Below is a small trained network, with its code and all its weights. Each question gives an input and a class and asks what happens when units are switched off, that is, made to give their printed mean instead of their output.

import numpy as np


def w(rows, s, z=0):
    codes = np.array(rows[::2]) - 128.0
    scale = np.full(codes.shape[1], s)
    scale[-1] = z or s
    return codes * scale


def norm(h):
    return h / np.sqrt((h * h).mean(-1, keepdims=True) + 1e-5)


def f(y):
    return np.maximum(y, 0)


def log_softmax(a):
    a = a - a.max(-1, keepdims=True)
    return a - np.log(np.exp(a).sum(-1, keepdims=True))


def net(x, mask):
    res = np.array(x, float).reshape(1, 6) / 4 @ E
    u = 0
    for l in range(3):
        y = f(norm(res) @ A[l][:, :-1].T + A[l][:, -1])
        res = res + np.where(mask[u : u + 9], y, B[l][:, -1]) @ B[l][:, :-1]
        u += 9
    return log_softmax(norm(res)[-1] @ U[:, :-1].T + U[:, -1])


A, B = {}, {}
E = w([
[171,143,207,200,152,168],'x0',
[110,165,112,2,116,133],'x1',
[198,139,58,234,138,231],'x2',
[53,115,100,170,50,145],'x3',
[141,106,163,134,132,167],'x4',
[139,46,82,107,4,190],'x5',
],0.0053)
A[0] = w([
[118,170,249,83,61,100,82],'0.n1',
[148,73,90,49,105,105,100],'0.n2',
[163,150,200,135,51,110,253],'0.n3',
[131,51,40,43,73,137,51],'0.n4',
[118,202,74,116,131,160,47],'0.n5',
[67,46,176,87,117,89,81],'0.n6',
[175,124,167,183,89,161,176],'0.n7',
[110,131,201,24,113,80,58],'0.n8',
[48,118,129,149,1,245,85],'0.n9',
],0.0074,0.0027)
B[0] = w([
[104,108,131,113,209,159,202],'0.n1',
[123,152,107,86,103,90,191],'0.n2',
[133,141,31,176,179,172,206],'0.n3',
[255,191,88,91,67,7,221],'0.n4',
[62,205,128,107,102,186,152],'0.n5',
[165,157,115,82,149,166,200],'0.n6',
[140,65,142,182,139,137,209],'0.n7',
[43,78,126,55,184,140,221],'0.n8',
[50,19,83,159,62,158,255],'0.n9',
],0.0067,0.0054)
A[1] = w([
[64,48,209,2,166,190,53],'1.n1',
[91,241,92,160,126,191,120],'1.n2',
[114,125,100,198,199,86,131],'1.n3',
[126,19,105,215,105,176,120],'1.n4',
[189,55,45,98,17,127,148],'1.n5',
[156,114,60,139,140,39,136],'1.n6',
[154,136,80,88,158,108,157],'1.n7',
[176,132,92,224,67,140,167],'1.n8',
[206,108,171,187,146,172,3],'1.n9',
],0.008,0.0042)
B[1] = w([
[69,185,162,118,226,109,204],'1.n1',
[162,134,138,110,66,216,162],'1.n2',
[141,153,228,51,2,88,194],'1.n3',
[79,57,154,154,119,147,243],'1.n4',
[84,113,65,175,118,94,255],'1.n5',
[203,163,203,80,85,152,178],'1.n6',
[93,196,138,172,111,109,184],'1.n7',
[78,120,158,57,235,127,224],'1.n8',
[211,129,178,203,234,149,165],'1.n9',
],0.0077,0.0072)
A[2] = w([
[170,148,149,140,150,164,62],'2.n1',
[143,156,136,118,87,64,177],'2.n2',
[73,177,2,42,57,19,253],'2.n3',
[98,182,120,109,161,170,68],'2.n4',
[176,187,186,61,147,56,207],'2.n5',
[171,139,184,187,161,114,58],'2.n6',
[162,64,228,125,175,129,192],'2.n7',
[110,127,118,119,238,110,70],'2.n8',
[168,150,75,67,98,159,130],'2.n9',
],0.0088,0.0028)
B[2] = w([
[181,54,121,164,207,189,146],'2.n1',
[123,86,73,120,80,57,161],'2.n2',
[241,167,146,157,231,100,254],'2.n3',
[61,178,95,81,160,166,157],'2.n4',
[6,23,128,158,23,183,210],'2.n5',
[213,188,221,170,103,83,162],'2.n6',
[255,167,59,111,128,110,204],'2.n7',
[68,155,203,32,202,125,176],'2.n8',
[158,164,25,189,47,123,153],'2.n9',
],0.0063,0.0098)
U = w([
[52,19,71,206,145,174,200],'0',
[212,119,215,187,188,170,122],'1',
[22,184,165,48,235,100,178],'2',
[98,136,197,123,32,94,49],'3',
[172,168,12,125,132,33,203],'4',
[92,219,84,130,103,252,4],'5',
],0.015,0.0029)

Each question gives the input, the list of numbers given to net, and the class t.
The units are the neurons (one row each of A and B). Each row of codes is followed by its name. A weight is (code - 128) times the scale printed after its matrix; where a second scale follows, it is the last column's (A, B and U).
mask holds one flag per neuron, layer by layer. A switched-off neuron (its flag False) gives its mean, the last column of its row in B, instead of its output. The means were averaged over made-up inputs and are rounded, as every weight is.
A unit's drop is (log p(t) with every unit on - log p(t) with that unit switched off) / (log p(t) with every unit on - log p(t) with every unit switched off).
The circuit of an input: a set's keep is (log p(t) with only the set's units on - log p(t) with every unit switched off) / (log p(t) with every unit on - log p(t) with every unit switched off). Starting from the 12 units with the biggest drops (on a tie, the unit counted first), units are removed one at a time, each time the one whose removal leaves the highest keep (on an exact tie, the one counted first), for as long as the keep stays at least 0.8.
units of the circuit, in order: the units of the circuit, biggest drop first
top k neurons: the k neurons with the biggest drops, biggest first
top k neurons in layer l: the k neurons of layer l with the biggest drops, biggest first
drop when u is switched off: that unit's drop, to one decimal
input [-8,-3,-2,8,5,5], class 4: units of the circuit, in order : [2.n3 2.n5]
input [4,-6,-5,-5,-7,-7], class 3: units of the circuit, in order : [1.n3 2.n5 1.n8]
input [-8,-1,-1,2,6,7], class 4: units of the circuit, in order : [0.n4]
input [5,1,5,-5,-3,6], class 0: top 2 neurons : [2.n3 1.n4]
input [-4,-6,4,3,7,-3], class 1: top 2 neurons : [2.n5 1.n9]
input [-4,-1,0,-8,-7,-8], class 3: top 2 neurons in layer 1 : [1.n3 1.n8]
input [-4,-3,4,1,-5,8], class 4: top 2 neurons : [0.n4 2.n5]
input [-2,2,-2,6,4,1], class 4: top 2 neurons : [0.n4 2.n3]
input [-8,2,6,-6,6,-3], class 5: top 2 neurons : [0.n9 1.n5]
input [-4,-1,1,6,-1,-5], class 5: top 2 neurons in layer 1 : [1.n2 1.n5]
input [-7,8,6,1,5,-3], class 4: top 2 neurons : [0.n4 2.n3]
input [-6,7,6,6,4,-5], class 5: top 2 neurons : [0.n5 1.n2]
input [-8,-2,8,-3,5,-2], class 5: top 4 neurons : [0.n9 0.n5 1.n2 2.n3]
input [6,2,6,-3,-7,5], class 0: units of the circuit, in order : [2.n3]
input [5,1,-2,-8,2,6], class 2: top 2 neurons : [1.n1 2.n8]
input [-8,-7,1,-1,5,-2], class 3: top 2 neurons : [1.n3 0.n9]
input [-1,1,2,5,5,-7], class 5: drop when 1.n2 is switched off : 0.5
input [-5,1,3,0,2,7], class 4: drop when 0.n4 is switched off : 1.3
input [-2,4,-2,6,-5,6], class 4: drop when 0.n4 is switched off : 0.2
input [-6,-6,8,-5,-7,-2], class 1: top neuron : [0.n4]
